Each row of numbers belongs to one of the things below and depends on some of the facts about them. Some rows are named. Which thing is each other row?

How the things are related:
tretra ψ sigrir; neni ψ kufi; grosur ψ gradre; flebral ψ fudrom; sigridan ψ zopastok
fosu ψ gizu; famon ψ klerutol; klidra ψ rusagren; gezu ψ plikebre; plikebre ψ kapun
fladul ψ plaba; gradre ψ sope; pabak ψ meze; lasta ψ brugido; trugom ψ greflim
druder ψ boklo; flapes ψ todu; brabi ψ gopem; zufedrak ψ rukla; gizu ψ lokis
poplabuk ψ stugras; rukla ψ fiska; dragimo ψ gezu; kekefla ψ ludan; plaba ψ gotristom
kludrum ψ skabre; brode ψ flebral; klakan ψ sobrin; naski ψ nabrur; zuplin ψ lasta
ludan ψ deklu; todu ψ soklegran; rotrel ψ mugri; kapun ψ desti; deklu ψ fladul
meze ψ zuplin; kovel ψ fosu; pimaklom ψ trizas; dukek ψ kekefla; stono ψ bisin
dridrom ψ guzo; gopem ψ zufedrak; klerutol ψ biplon; gotristom ψ druder; trizas ψ stono
sope ψ trugom; radri ψ famon; mugri ψ zusul; greflim ψ seklum; skabre ψ sigridan
magople ψ pabak; klagak ψ trokle; pobron ψ gopuskon; guzo ψ grosur; zopastok ψ pobron
trokle ψ magople; seklum ψ klidra; stugras ψ flapes; sobrin ψ naski; fudrom ψ rotrel
rusagren ψ klakan; grafolem ψ brabi; ludil ψ dukek; sigrir ψ radri; gopuskon ψ dridrom
fezuk ψ vanar; teskom ψ nebrin; zusul ψ kludrum; kufi ψ fezuk; lokis ψ ludil
desti ψ lezotar; lezotar ψ kovel; vanar ψ klagak; bisin ψ poplabuk; biplon ψ teskom
brugido ψ gugraner; restanir ψ brode; stoflel ψ dragimo; tretra τ 563; kuden τ 745
neni τ 563; grosur τ 43; flebral τ 745; sigridan τ 745; fosu τ 745
famon τ 745; klidra τ 745; gezu τ 563; plikebre τ 563; fladul τ 563
druladros τ 563; gradre τ 745; pabak τ 563; lasta τ 745; trugom τ 745
zaklo τ 43; druder τ 563; flapes τ 563; brabi τ 745; tribokluk τ 745
zufedrak τ 745; dustem τ 745; fluvibru τ 563; gizu τ 745; grodru τ 563
poplabuk τ 43; sobin τ 745; rukla τ 745; dragimo τ 43; plofo τ 745
kekefla τ 745; plaba τ 563; tiban τ 745; kludrum τ 745; brode τ 745
klakan τ 745; naski τ 563; zuplin τ 745; ludan τ 43; todu τ 563
rotrel τ 563; stistan τ 745; truska τ 745; kapun τ 563; deklu τ 563
meze τ 563; kovel τ 43; nabrur τ 563; pimaklom τ 43; dukek τ 43
stono τ 563; dridrom τ 745; gopem τ 43; klerutol τ 745; nivil τ 43
gotristom τ 563; trizas τ 745; kifluk τ 745; sope τ 745; radri τ 745
mugri τ 745; greflim τ 745; skabre τ 745; tirom τ 745; magople τ 563
klagak τ 745; pobron τ 43; guzo τ 563; zopastok τ 745; trokle τ 745
bisto τ 43; seklum τ 745; stugras τ 563; sobrin τ 43; fudrom τ 563
rusagren τ 563; grafolem τ 745; nebrin τ 745; soklegran τ 563; ludil τ 745
sigrir τ 745; gopuskon τ 745; fezuk τ 745; teskom τ 563; gugraner τ 563
fiska τ 563; zusul τ 745; kufi τ 43; fomufi τ 745; lokis τ 745
desti τ 745; lezotar τ 745; kleletam τ 745; boklo τ 745; plale τ 43
vanar τ 563; zetru τ 745; bisin τ 745; stuskul τ 745; satok τ 745
biplon τ 563; nutrok τ 563; granuk τ 745; brugido τ 745; restanir τ 563
stoflel τ 745; tretra α fosu; kuden α gopem; neni α restanir; flebral α seklum
sigridan α klakan; fosu α plofo; famon α granuk; klidra α radri; gezu α zopastok
plikebre α sigridan; druladros α neni; gradre α brugido; lasta α guzo; trugom α plikebre
zaklo α druladros; druder α kekefla; brabi α brode; tribokluk α gezu; zufedrak α kludrum
dustem α grafolem; fluvibru α bisin; gizu α stoflel; grodru α pimaklom; poplabuk α zaklo
sobin α magople; dragimo α sobrin; kekefla α plale; plaba α gradre; tiban α gugraner
kludrum α grodru; brode α truska; klakan α skabre; zuplin α poplabuk; ludan α sobin
todu α zetru; rotrel α stuskul; stistan α vanar; kapun α fluvibru; deklu α nivil
meze α klagak; kovel α bisto; nabrur α ludil; pimaklom α tirom; dukek α nabrur
dridrom α fiska; gopem α tribokluk; klerutol α kleletam; nivil α trugom; gotristom α gopuskon
trizas α tiban; kifluk α kovel; sope α rusagren; radri α nutrok; mugri α boklo
greflim α plaba; skabre α fomufi; tirom α greflim; magople α desti; klagak α klidra
pobron α trizas; guzo α zufedrak; zopastok α meze; trokle α druder; bisto α lasta
sobrin α grosur; fudrom α dragimo; rusagren α stistan; grafolem α dridrom; nebrin α kifluk
ludil α kufi; sigrir α gotristom; gopuskon α kapun; teskom α kuden; gugraner α nebrin
fiska α pobron; kufi α sigrir; fomufi α trokle; lokis α famon; desti α fudrom
kleletam α lokis; plale α todu; vanar α zusul; zetru α ludan; bisin α deklu
stuskul α mugri; satok α flebral; nutrok α klerutol; granuk α gizu; brugido α zuplin
restanir α rotrel; stoflel α brabi

Named rows:
[  7   5  -6 -34   3  -2  -1   0  -1   4  -8 -10]: lezotar
[ 5  6 -3 -6  4 -6 -8 -6 -2  6  1  5]: naski
[  8   1   0   5   4  -3  -2  -7  -1   7 -10   1]: brugido
[ -2  -1  -6 -19   5 -14  -2   7  -8   3   1  22]: gugraner
[  7   5  -6   3   2  -7  -3 -11  -1   1  15   2]: sigridan
[  5   8 -14 -32   4  -5  -8   1   2   4 -15  -4]: ludan
[ 6  4 -5 -8  3 -4 -2 -6 -3  3 -4 -1]: rukla
[  3   8 -10  -2   6  -5  -8  -3  -1   5  -2   3]: todu
[  4   6 -18   2   3 -11 -11 -10   6   1  11   7]: grosur
[  5   8  -7   0   3  -9 -10 -12  -2   2  16   8]: guzo
[  7   5  -5 -10   1  -7  -8  -5  -2   4 -10   4]: pimaklom
[ 4  9 -9 -7  4 -4 -1 -7 -9 -3 -3 -4]: trizas
[  2  -8  -3 -19   3 -12   3   5   0   6   5  17]: tirom
[ 7  6 -7  0  2 -5 -3 -9 -1  1  9 -1]: klidra
[  2  -5  -4 -20   3 -12   4   7  -2   5   6  15]: tribokluk
[  6   9  -5 -15   4  -3  -8  -1  -3   5  -5  -1]: gezu
[  9  -1  -1   3   2  -6  -5 -11   6   8   5   2]: mugri
[  5  -4   1 -12   4 -10  -5 -22  -2   0   1   1]: zusul
[  4   0   6   3   7  -5 -10 -19  -9   5 -27   5]: vanar
[  4 -12   0 -22   3 -12   1   5   6  13   3  16]: boklo
[  5   6  -4  24   5   2   0  -7  -8   4 -21  -1]: trokle
[ 9  5  3 -7 -1 -3 -1 -5 -6  4 -2 -2]: sigrir
[  8   9   3 -18   1  -3  -7  -1  -5   7  -4   0]: gotristom
[ 8  6  0 -4  1 -2 -1 -5 -5  4 -4 -2]: bisin
[  2  -7  -2 -24   3 -13   3   3  -2   5   3  16]: satok

Which thing is each row?
[  8   2  -5   1   1  -7  -5 -12   4   3  16   2] -> gradre
[  3   8 -14   3   7  -5  -9  -7   2   3   4   3] -> fudrom
[  4  10 -11  -4   1 -12 -10 -10  -7  -5   8   7] -> pobron
[  5  -5   2 -54   6  -7  -5 -14  -3   1 -17 -10] -> fosu
[  0  -5 -10 -20   3 -16  -3   7   0   7  -2  22] -> plale
[  4   8   0  23   6   0  -6  -7 -10   7 -23   7] -> pabak
[  0 -17   3 -36   6 -17   0 -10  -3   3  -4  18] -> plofo
[  7   7  -6  -6   1  -6  -8  -5  -4   3 -10   3] -> gopem
[  7   2  -5  -1   2  -6  -4 -11   2   3  13   1] -> greflim
[  4  -4   5 -21   1 -12  -2   9  -6  10   7  22] -> nabrur
[  4   7 -15 -12   5  -7  -8  -3   3   3 -12   0] -> dragimo
[  6   5  -2   9   4  -1  -1  -8  -6   3 -15  -1] -> fezuk
[  3  -3   3 -20   2 -11  -3   8  -4   9   6  21] -> fluvibru
[  6   9  -9 -39   2  -6  -7   1  -4   2 -16  -5] -> kovel
[  4   8 -11  -3   2  -9  -3 -12  -6  -6  17   1] -> dridrom
[  3   7 -17  -3   4  -9 -10  -6   3   2  -3   4] -> sobrin
[  7   6  -2 -21   4  -3  -9  -2   1   9  -7  -2] -> plaba
[  6   3  -5  -5   3  -5  -3 -10  -2   2  -1  -1] -> flebral
[  8   8  -1 -30   2  -1  -8   2  -3   8  -7  -3] -> deklu
[  6   7  -3  20   4   1   0  -7  -9   4 -21   1] -> klagak
[  8   2   1  16   4   0  -2  -8  -3   8 -20   0] -> zuplin
[  9   8   1 -24   1  -1  -8   2  -4   7  -7  -2] -> kapun
[  5  -4   0 -15   3 -12  -6 -24  -2  -2   6   2] -> sope
[ 7  6 -6 -4  2 -4 -3 -8 -2  2  7 -1] -> klakan

